Below is a small trained network, with its code and all its weights. Each question gives an input and a class and asks what happens when units are switched off, that is, made to give their printed mean instead of their output.

import numpy as np


def w(rows, s, z=0):
    codes = np.array(rows[::2]) - 128.0
    scale = np.full(codes.shape[1], s)
    scale[-1] = z or s
    return codes * scale


def f(y):
    return y / 2 * (1 + np.tanh(0.7978845608 * (y + 0.044715 * y**3)))


def log_softmax(a):
    a = a - a.max(-1, keepdims=True)
    return a - np.log(np.exp(a).sum(-1, keepdims=True))


def net(x, mask):
    res = np.array(x, float).reshape(1, 7) / 4 @ E
    y = f(res @ A[0][:, :-1].T + A[0][:, -1])
    res = res + np.where(mask, y, B[0][:, -1]) @ B[0][:, :-1]
    return log_softmax(res[-1] @ U[:, :-1].T + U[:, -1])


A, B = {}, {}
E = w([
[138,94,167,88,125,155,86,180],'x0',
[115,122,105,117,146,118,129,90],'x1',
[133,98,137,170,82,45,186,82],'x2',
[249,218,216,85,242,18,197,45],'x3',
[89,254,75,9,81,31,227,185],'x4',
[132,156,156,191,120,110,171,174],'x5',
[132,104,150,112,125,119,112,147],'x6',
],0.0077)
A[0] = w([
[171,82,141,223,170,164,87,85,129],'N0',
[185,163,184,101,135,137,99,141,125],'N1',
[192,99,123,110,82,192,79,147,132],'N2',
[114,125,105,51,100,95,169,150,199],'N3',
[204,136,130,131,174,72,129,106,73],'N4',
[61,142,136,147,75,139,72,126,89],'N5',
[73,73,59,149,65,136,123,155,55],'N6',
[85,119,78,85,102,39,189,120,218],'N7',
[255,169,191,97,163,164,164,66,87],'N8',
[128,87,182,185,158,160,109,89,134],'N9',
[129,117,21,203,106,144,105,177,78],'N10',
[55,185,127,124,115,80,146,158,193],'N11',
[97,124,113,134,189,121,189,222,248],'N12',
[67,163,120,197,156,128,190,114,155],'N13',
[53,183,127,68,121,90,125,170,209],'N14',
],0.0088,0.0017)
B[0] = w([
[215,253,243,3,78,177,76,24,246],'N0',
[56,68,116,134,91,146,138,188,173],'N1',
[130,109,166,107,144,154,166,143,187],'N2',
[185,216,210,157,150,239,89,71,187],'N3',
[76,30,69,133,170,53,221,195,209],'N4',
[125,91,95,168,145,64,172,180,178],'N5',
[69,62,81,139,199,98,242,227,216],'N6',
[112,138,148,101,62,140,91,127,207],'N7',
[53,39,143,196,209,82,238,234,254],'N8',
[186,229,192,76,40,211,36,58,212],'N9',
[47,67,118,79,208,97,120,128,199],'N10',
[166,189,145,75,97,115,75,100,187],'N11',
[224,120,108,180,105,148,76,114,169],'N12',
[128,132,54,107,143,238,200,119,164],'N13',
[193,177,202,40,137,218,51,91,199],'N14',
],0.0055,0.0095)
U = w([
[228,161,171,72,49,152,43,44,245],'0',
[47,2,109,142,211,73,124,172,11],'1',
],0.0084,0.0011)

Each question gives the input, the list of numbers given to net, and the class t.
The units are the neurons (one row each of A and B). Each row of codes is followed by its name. A weight is (code - 128) times the scale printed after its matrix; where a second scale follows, it is the last column's (A, B and U).
mask holds one flag per neuron, in row order. A switched-off neuron (its flag False) gives its mean, the last column of its row in B, instead of its output. The means were averaged over made-up inputs and are rounded, as every weight is.
A unit's drop is (log p(t) with every unit on - log p(t) with that unit switched off) / (log p(t) with every unit on - log p(t) with every unit switched off).
The circuit of an input: a set's keep is (log p(t) with only the set's units on - log p(t) with every unit switched off) / (log p(t) with every unit on - log p(t) with every unit switched off). Starting from the 12 units with the biggest drops (on a tie, the unit counted first), units are removed one at a time, each time the one whose removal leaves the highest keep (on an exact tie, the one counted first), for as long as the keep stays at least 0.8.
circuit, biggest first: the units of the circuit, biggest drop first
most important unit: the unit with the biggest drop
top k neurons: the k neurons with the biggest drops, biggest first
drop of u: that unit's drop, to one decimal
input [1,-7,-7,-3,0,-2,3], class 1: circuit, biggest first -> N0
input [2,3,-8,-2,1,-8,-7], class 1: top 3 neurons -> N0; N9; N11
input [5,0,-7,7,5,1,4], class 1: top 2 neurons -> N8; N0
input [-1,5,-5,-8,-8,3,-2], class 0: top 3 neurons -> N0; N9; N8
input [5,2,3,8,6,-3,3], class 1: top 3 neurons -> N8; N4; N0
input [-1,2,6,6,5,-4,-7], class 1: top 3 neurons -> N8; N4; N0
input [4,2,5,-1,-2,7,4], class 0: top 2 neurons -> N8; N4
input [-6,7,-8,7,-5,4,8], class 1: top 2 neurons -> N8; N4
input [2,5,-5,-6,-8,-6,-4], class 0: top 2 neurons -> N0; N9
input [-8,-4,-6,-6,-6,0,6], class 0: top 4 neurons -> N0; N9; N8; N4
input [1,8,5,-5,5,5,3], class 0: top 2 neurons -> N8; N14
input [5,-5,1,3,2,1,0], class 1: top 2 neurons -> N0; N9
input [7,-8,-8,6,-3,4,2], class 1: drop of N8 -> 0.3
input [2,8,2,7,-4,-6,3], class 1: most important unit -> N8
input [-8,1,3,-4,-6,0,-4], class 0: drop of N0 -> 1.0
input [-2,-6,-2,-2,-7,8,-3], class 0: drop of N1 -> 0.0
input [-1,-7,-4,-3,-1,-6,4], class 1: drop of N0 -> 0.2
